Below are the code and all the weights of a small trained network. Each question names an input and a target symbol and asks about switching units off, where a switched-off unit gives its printed mean instead of its output.

import numpy as np


def w(rows, s, z=0):
    codes = np.array(rows[::2]) - 128.0
    scale = np.full(codes.shape[1], s)
    scale[-1] = z or s
    return codes * scale


def norm(h):
    return h / np.sqrt((h * h).mean(-1, keepdims=True) + 1e-5)


def f(y):
    return y / 2 * (1 + np.tanh(0.7978845608 * (y + 0.044715 * y**3)))


def softmax(a):
    e = np.exp(a - a.max(-1, keepdims=True))
    return e / e.sum(-1, keepdims=True)


def log_softmax(a):
    a = a - a.max(-1, keepdims=True)
    return a - np.log(np.exp(a).sum(-1, keepdims=True))


def net(x, mask):
    ids = ['βεμξπτψ'.index(c) for c in x.split()]
    T = len(ids)
    res = E[ids] + P[:T]
    u = 0
    for l in range(2):
        r = norm(res)
        for j in range(2):
            rows = slice(2 * j, 2 * j + 2)
            q, k, v = (r @ M[l][rows].T for M in (Q, K, V))
            z = softmax(np.where(np.tri(T) > 0, q @ k.T / 2**0.5, -1e9)) @ v
            o = O[l][rows]
            res = res + np.where(mask[u + j], z, o[:, -1]) @ o[:, :-1]
        u += 2
        y = f(norm(res) @ A[l][:, :-1].T + A[l][:, -1])
        res = res + np.where(mask[u : u + 12], y, B[l][:, -1]) @ B[l][:, :-1]
        u += 12
    return log_softmax(norm(res)[-1] @ U[:, :-1].T + U[:, -1])


Q, K, V, O, A, B = {}, {}, {}, {}, {}, {}
E = w([
[103,148,105,124,92,99],'β',
[106,161,132,155,93,81],'ε',
[91,126,77,111,94,120],'μ',
[136,168,168,148,140,33],'ξ',
[55,161,119,112,150,169],'π',
[48,54,127,151,140,48],'τ',
[145,165,9,116,122,138],'ψ',
],0.013)
P = w([
[103,158,105,195,49,132],'0',
[98,206,138,59,25,107],'1',
[62,110,118,254,99,164],'2',
[127,116,105,162,82,136],'3',
[104,175,161,74,117,134],'4',
[61,47,150,235,145,155],'5',
[144,95,124,134,115,130],'6',
[77,151,152,89,195,155],'7',
[89,14,158,188,177,156],'8',
[175,94,145,113,132,117],'9',
[123,162,122,109,202,120],'10',
[105,68,170,188,101,182],'11',
],0.017)
Q[0] = w([
[47,123,183,23,88,67],'L0H1',
[121,9,167,169,189,131],'L0H1',
[103,184,73,139,156,61],'L0H2',
[142,226,72,66,144,91],'L0H2',
],0.011)
K[0] = w([
[64,17,222,155,64,136],'L0H1',
[199,115,99,85,254,125],'L0H1',
[138,122,127,92,8,117],'L0H2',
[153,205,169,121,23,199],'L0H2',
],0.0096)
V[0] = w([
[248,123,91,145,158,142],'L0H1',
[169,98,143,122,170,185],'L0H1',
[176,149,144,135,101,185],'L0H2',
[144,95,197,188,192,224],'L0H2',
],0.011)
O[0] = w([
[39,59,51,166,125,47,10],'L0H1',
[35,176,96,157,56,103,36],'L0H1',
[138,174,141,40,40,77,75],'L0H2',
[104,189,79,179,2,127,37],'L0H2',
],0.0073,0.011)
A[0] = w([
[175,37,154,99,107,99,120],'L0N1',
[198,114,26,107,100,167,45],'L0N2',
[55,157,124,159,164,128,98],'L0N3',
[86,101,127,58,155,44,23],'L0N4',
[178,98,109,125,130,133,149],'L0N5',
[71,143,165,107,136,71,37],'L0N6',
[106,77,152,152,130,135,142],'L0N7',
[126,207,39,72,172,143,2],'L0N8',
[136,242,101,68,143,140,161],'L0N9',
[144,155,99,139,205,137,106],'L0N10',
[179,113,3,138,142,130,49],'L0N11',
[188,69,109,61,82,155,39],'L0N12',
],0.014,0.0082)
B[0] = w([
[109,177,140,168,61,120,244],'L0N1',
[53,191,90,158,199,141,128],'L0N2',
[168,154,99,83,197,128,139],'L0N3',
[109,21,164,204,132,167,123],'L0N4',
[130,143,120,173,119,100,229],'L0N5',
[161,113,184,196,73,111,109],'L0N6',
[126,146,171,91,145,124,254],'L0N7',
[252,149,213,123,163,120,120],'L0N8',
[115,62,211,115,217,176,219],'L0N9',
[84,51,136,136,208,86,249],'L0N10',
[76,81,75,155,147,157,123],'L0N11',
[121,155,187,99,182,243,144],'L0N12',
],0.013,0.005)
Q[1] = w([
[246,143,123,91,112,143],'L1H1',
[81,125,49,114,157,44],'L1H1',
[68,38,204,142,131,82],'L1H2',
[74,71,111,136,40,159],'L1H2',
],0.012)
K[1] = w([
[225,141,71,88,121,42],'L1H1',
[153,92,51,203,193,208],'L1H1',
[115,1,153,34,202,32],'L1H2',
[152,146,40,73,91,62],'L1H2',
],0.0096)
V[1] = w([
[49,179,86,101,2,138],'L1H1',
[22,88,135,200,30,206],'L1H1',
[108,210,131,188,187,237],'L1H2',
[159,102,55,160,179,207],'L1H2',
],0.0069)
O[1] = w([
[182,100,233,158,216,181,7],'L1H1',
[157,95,117,181,255,134,84],'L1H1',
[84,137,21,111,116,176,170],'L1H2',
[154,154,55,215,97,190,135],'L1H2',
],0.006,0.014)
A[1] = w([
[105,159,103,133,99,101,43],'L1N1',
[186,112,135,67,112,71,66],'L1N2',
[145,116,105,67,141,31,73],'L1N3',
[241,165,138,112,69,129,151],'L1N4',
[112,135,5,153,175,79,61],'L1N5',
[122,79,158,127,75,86,76],'L1N6',
[160,176,100,32,99,141,7],'L1N7',
[143,106,155,153,130,84,147],'L1N8',
[158,140,87,93,117,51,65],'L1N9',
[213,135,95,173,106,101,48],'L1N10',
[235,189,93,119,103,94,57],'L1N11',
[92,44,193,117,164,171,80],'L1N12',
],0.017,0.012)
B[1] = w([
[91,137,140,192,201,143,128],'L1N1',
[170,128,57,133,64,179,140],'L1N2',
[34,83,34,170,96,140,151],'L1N3',
[147,121,119,78,166,139,164],'L1N4',
[48,103,58,147,234,5,148],'L1N5',
[142,154,195,202,133,99,146],'L1N6',
[171,68,236,85,204,160,129],'L1N7',
[104,139,119,109,89,142,168],'L1N8',
[215,31,109,92,90,190,137],'L1N9',
[132,217,57,153,157,151,129],'L1N10',
[138,137,134,210,127,67,143],'L1N11',
[162,132,112,188,170,140,247],'L1N12',
],0.016,0.012)
U = w([
[196,238,67,108,120,79,107],'β',
[142,109,189,16,168,151,210],'ε',
[169,26,77,85,44,133,203],'μ',
[77,157,201,134,75,85,182],'ξ',
[36,245,72,80,112,219,86],'π',
[146,76,137,228,187,220,3],'τ',
[26,102,67,85,185,75,167],'ψ',
],0.011,0.006)

Each question gives the input, a string of symbols that net reads in full, and the target symbol t.
The units are the heads (2 rows each of Q, K, V and O) and the neurons (one row each of A and B). Each row of codes is followed by its name. A weight is (code - 128) times the scale printed after its matrix; where a second scale follows, it is the last column's (O, A, B and U).
mask holds one flag per unit, layer by layer, with each layer's heads first. A switched-off unit (its flag False) gives its mean, the last column of its rows in O or B, instead of its output. The means were averaged over made-up inputs and are rounded, as every weight is.
A unit's drop is (log p(t) with every unit on - log p(t) with that unit switched off) / (log p(t) with every unit on - log p(t) with every unit switched off).
The circuit of an input: a set's keep is (log p(t) with only the set's units on - log p(t) with every unit switched off) / (log p(t) with every unit on - log p(t) with every unit switched off). Starting from the 12 units with the biggest drops (on a tie, the unit counted first), units are removed one at a time, each time the one whose removal leaves the highest keep (on an exact tie, the one counted first), for as long as the keep stays at least 0.8.
circuit, biggest first: the units of the circuit, biggest drop first
k most important neurons: the k neurons with the biggest drops, biggest first
which heads matter: for each layer, one digit per head in row order, 1 if its drop is at least 0.15 and else 0, layers parted by /
input ψ ξ π ψ τ, target ε: circuit, biggest first : L0H1
input τ μ β ε π μ ε ε μ, target μ: 3 most important neurons : L0N9; L0N1; L0N10
input τ τ π τ π, target τ: circuit, biggest first : L0N9; L1N12
input τ μ τ ε ξ τ ε ε μ, target μ: 2 most important neurons : L0N9; L0N10
input μ π ε, target π: which heads matter : 01 / 01
input ξ π π ε τ ψ ξ ε μ, target ξ: which heads matter : 01 / 00
input τ ξ β μ ψ π, target ψ: which heads matter : 11 / 00
input β π ε τ ε, target τ: 4 most important neurons : L0N9; L1N12; L0N7; L1N4
input π τ τ ε ψ τ ε μ β τ μ, target τ: circuit, biggest first : L0N9; L1N12
input τ π β ξ ε ξ μ ξ π, target π: 2 most important neurons : L0N10; L0N9
input π μ ε β μ β, target μ: which heads matter : 01 / 00
input τ τ ξ π μ ε ξ μ β, target ξ: 2 most important neurons : L1N12; L0N12
input β ψ π, target ψ: circuit, biggest first : L1N5; L0N9; L0N3; L0H1
input τ ε π μ μ ξ β π ε ε ψ, target ε: most important neuron : L0N9
input μ ξ τ τ π ε ψ τ ξ, target ψ: which heads matter : 11 / 00
input π ψ β, target ψ: 3 most important neurons : L0N9; L0N12; L0N1
input π ε β, target π: circuit, biggest first : L0H2; L1N12
input ξ ξ τ ξ π β τ ψ β β β ξ, target ξ: 3 most important neurons : L0N9; L0N10; L1N12
input τ ψ μ, target ψ: which heads matter : 00 / 00
input μ π τ β β, target τ: which heads matter : 00 / 00
input μ ξ β τ τ μ τ, target ξ: 2 most important neurons : L0N1; L1N6
